Below is a small trained network, with its code and all its weights. Each question gives an input and a target symbol and asks what happens when units are switched off, that is, made to give their printed mean instead of their output.

import numpy as np


def w(rows, s, z=0):
    codes = np.array(rows[::2]) - 128.0
    scale = np.full(codes.shape[1], s)
    scale[-1] = z or s
    return codes * scale


def f(y):
    return y / 2 * (1 + np.tanh(0.7978845608 * (y + 0.044715 * y**3)))


def softmax(a):
    e = np.exp(a - a.max(-1, keepdims=True))
    return e / e.sum(-1, keepdims=True)


def log_softmax(a):
    a = a - a.max(-1, keepdims=True)
    return a - np.log(np.exp(a).sum(-1, keepdims=True))


def net(x, mask):
    ids = ['βδεμφψ'.index(c) for c in x.split()]
    T = len(ids)
    res = E[ids] + P[:T]
    u = 0
    for l in range(2):
        q, k, v = (res @ M[l].T for M in (Q, K, V))
        z = softmax(np.where(np.tri(T) > 0, q @ k.T / 3**0.5, -1e9)) @ v
        res = res + np.where(mask[u], z, O[l][:, -1]) @ O[l][:, :-1]
        u += 1
        y = f(res @ A[l][:, :-1].T + A[l][:, -1])
        res = res + np.where(mask[u : u + 4], y, B[l][:, -1]) @ B[l][:, :-1]
        u += 4
    return log_softmax(res[-1] @ U[:, :-1].T + U[:, -1])


Q, K, V, O, A, B = {}, {}, {}, {}, {}, {}
E = w([
[65,101,195,146,169,92,153,91,111,147,129,108],'β',
[79,95,101,160,131,163,97,108,175,165,166,90],'δ',
[164,115,144,198,218,81,127,97,205,108,105,185],'ε',
[125,186,192,118,154,192,130,135,139,127,97,118],'μ',
[210,134,251,116,177,113,106,125,125,59,178,97],'φ',
[170,100,151,144,69,163,181,97,127,99,132,120],'ψ',
],0.023)
P = w([
[189,7,137,148,134,102,145,163,180,187,89,91],'0',
[171,77,122,137,115,111,164,147,153,157,145,133],'1',
[145,80,147,118,112,112,153,137,124,158,137,139],'2',
[127,98,157,121,124,108,145,117,117,164,124,145],'3',
[96,128,144,140,154,110,147,110,102,148,111,169],'4',
[102,145,147,105,137,93,129,98,108,155,101,174],'5',
[116,161,143,65,139,103,128,71,128,147,104,178],'6',
[121,191,121,93,175,116,139,76,114,99,111,179],'7',
[105,203,143,40,129,85,108,31,154,137,56,177],'8',
[131,221,120,116,158,107,140,85,125,84,105,199],'9',
],0.012)
Q[0] = w([
[154,104,151,146,78,123,247,149,139,118,116,167],'L0H1',
[98,99,82,111,134,80,127,186,127,111,135,114],'L0H1',
[139,161,97,141,81,187,98,141,121,122,160,116],'L0H1',
],0.013)
K[0] = w([
[138,184,171,98,122,86,154,22,126,82,95,158],'L0H1',
[158,1,149,141,110,157,140,225,157,111,116,96],'L0H1',
[94,24,55,159,90,117,157,48,140,152,115,163],'L0H1',
],0.0096)
V[0] = w([
[12,131,197,57,160,158,90,112,81,164,171,50],'L0H1',
[215,224,215,50,169,148,142,126,2,94,67,169],'L0H1',
[78,193,158,127,240,175,94,139,219,155,213,204],'L0H1',
],0.0039)
O[0] = w([
[49,141,177,183,143,160,167,207,156,38,240,110,183],'L0H1',
[148,141,127,124,140,145,55,45,118,171,177,81,253],'L0H1',
[42,50,222,106,122,113,36,254,189,171,82,175,231],'L0H1',
],0.0081,0.0037)
A[0] = w([
[161,178,150,157,170,7,26,179,66,129,170,110,123],'L0N1',
[86,56,1,185,140,211,30,122,181,207,200,64,9],'L0N2',
[165,229,109,125,50,109,168,89,87,84,139,161,81],'L0N3',
[156,206,169,98,100,166,118,174,127,117,99,221,25],'L0N4',
],0.0058,0.0011)
B[0] = w([
[59,117,131,184,192,108,78,163,103,190,99,117,252],'L0N1',
[255,149,88,119,139,61,35,82,171,94,143,116,164],'L0N2',
[123,127,80,147,152,155,180,195,83,49,134,154,170],'L0N3',
[65,133,153,101,177,157,99,40,155,141,142,110,160],'L0N4',
],0.0095,0.0037)
Q[1] = w([
[165,124,155,139,201,8,81,51,57,141,166,118],'L1H1',
[183,156,79,98,31,133,89,169,83,84,129,134],'L1H1',
[254,126,72,68,132,81,58,155,114,214,152,16],'L1H1',
],0.0066)
K[1] = w([
[200,108,227,85,219,147,2,127,199,43,105,142],'L1H1',
[230,16,7,145,109,39,202,67,130,210,149,139],'L1H1',
[143,109,95,194,179,93,122,102,236,101,140,80],'L1H1',
],0.0066)
V[1] = w([
[155,134,123,129,132,255,92,215,153,123,87,91],'L1H1',
[114,123,114,131,115,207,167,72,77,146,100,157],'L1H1',
[53,161,135,113,125,156,119,77,158,111,113,133],'L1H1',
],0.0071)
O[1] = w([
[175,162,86,182,131,99,192,86,183,159,199,111,194],'L1H1',
[122,159,138,91,183,40,163,148,156,140,133,129,6],'L1H1',
[250,163,90,73,1,127,185,125,144,128,117,130,249],'L1H1',
],0.0091,0.0021)
A[1] = w([
[75,86,167,68,98,132,159,193,109,57,118,93,146],'L1N1',
[183,51,155,163,1,189,173,157,42,145,127,99,3],'L1N2',
[94,112,156,110,147,145,39,131,194,156,186,76,107],'L1N3',
[84,125,145,103,155,127,165,102,156,193,147,99,69],'L1N4',
],0.0082,0.0026)
B[1] = w([
[86,141,135,154,65,98,134,123,174,129,91,8,159],'L1N1',
[119,183,94,105,203,129,208,155,39,161,113,139,138],'L1N2',
[143,153,58,161,98,95,156,114,74,90,106,154,244],'L1N3',
[170,148,146,226,134,131,97,229,85,96,170,179,170],'L1N4',
],0.011)
U = w([
[89,92,235,158,120,100,99,131,152,122,75,59,4],'β',
[87,83,123,199,107,157,65,85,78,70,100,162,146],'δ',
[124,33,255,84,157,122,79,227,134,109,52,223,104],'ε',
[186,143,253,152,135,90,108,168,161,211,174,140,245],'μ',
[86,68,200,81,170,118,76,145,132,143,165,137,150],'φ',
[119,183,75,87,210,44,210,224,25,145,9,165,124],'ψ',
],0.0037,0.0018)

Each question gives the input, a string of symbols that net reads in full, and the target symbol t.
The units are the heads (3 rows each of Q, K, V and O) and the neurons (one row each of A and B). Each row of codes is followed by its name. A weight is (code - 128) times the scale printed after its matrix; where a second scale follows, it is the last column's (O, A, B and U).
mask holds one flag per unit, layer by layer, with each layer's heads first. A switched-off unit (its flag False) gives its mean, the last column of its rows in O or B, instead of its output. The means were averaged over made-up inputs and are rounded, as every weight is.
A unit's drop is (log p(t) with every unit on - log p(t) with that unit switched off) / (log p(t) with every unit on - log p(t) with every unit switched off).
The circuit of an input: a set's keep is (log p(t) with only the set's units on - log p(t) with every unit switched off) / (log p(t) with every unit on - log p(t) with every unit switched off). Starting from all 10 units, units are removed one at a time, each time the one whose removal leaves the highest keep (on an exact tie, the one counted first), for as long as the keep stays at least 0.8.
units of the circuit, in order: the units of the circuit, biggest drop first
k most important neurons: the k neurons with the biggest drops, biggest first
top k neurons in layer l: the k neurons of layer l with the biggest drops, biggest first
drop when u is switched off: that unit's drop, to one decimal
input δ β φ β ψ β φ φ φ, target δ: units of the circuit, in order => [L1N3 L0H1 L1H1]
input φ ψ μ β, target μ: units of the circuit, in order => [L1H1 L1N4 L1N3 L0N2]
input ψ φ ε, target δ: units of the circuit, in order => [L1H1 L1N3]
input β β μ β ε μ μ δ β ε, target μ: units of the circuit, in order => [L1H1 L1N3]
input φ ε φ, target δ: units of the circuit, in order => [L1N3 L1H1]
input ε δ μ δ β ψ, target ψ: units of the circuit, in order => [L1N2]
input φ φ μ μ ψ δ ψ ε δ ψ, target ε: top 2 neurons in layer 1 => [L1N3 L1N1]
input φ ψ ψ β ψ, target β: units of the circuit, in order => [L1H1 L1N1 L0H1 L1N3]
input μ φ δ ε ε δ ε β φ δ, target β: top 2 neurons in layer 0 => [L0N2 L0N1]
input δ ψ δ, target ψ: units of the circuit, in order => [L0H1 L1H1 L1N3 L0N2]
input δ ε ψ δ ψ β μ β β ε, target μ: 2 most important neurons => [L1N3 L0N4]
input β ψ ε μ β μ β, target μ: units of the circuit, in order => [L1H1 L1N4 L0H1]
input δ ε ψ φ ε δ ε ε φ μ, target μ: top 2 neurons in layer 0 => [L0N4 L0N2]
input ψ β ψ, target β: top neuron in layer 1 => [L1N1]
input δ β ε ψ μ ψ ε ψ φ μ, target μ: top 2 neurons in layer 0 => [L0N2 L0N4]
input φ ψ ε δ β β φ φ δ, target β: drop when L0N1 is switched off => 0.0
input β β φ ε δ ψ ψ β, target δ: drop when L0H1 is switched off => 0.2
input μ ψ φ ψ ψ ψ ψ δ ε, target δ: drop when L1H1 is switched off => 0.8
input δ β ε β ψ ε, target ε: drop when L0H1 is switched off => 0.2
input φ δ δ ψ δ, target ψ: most important neuron => [L0N2]
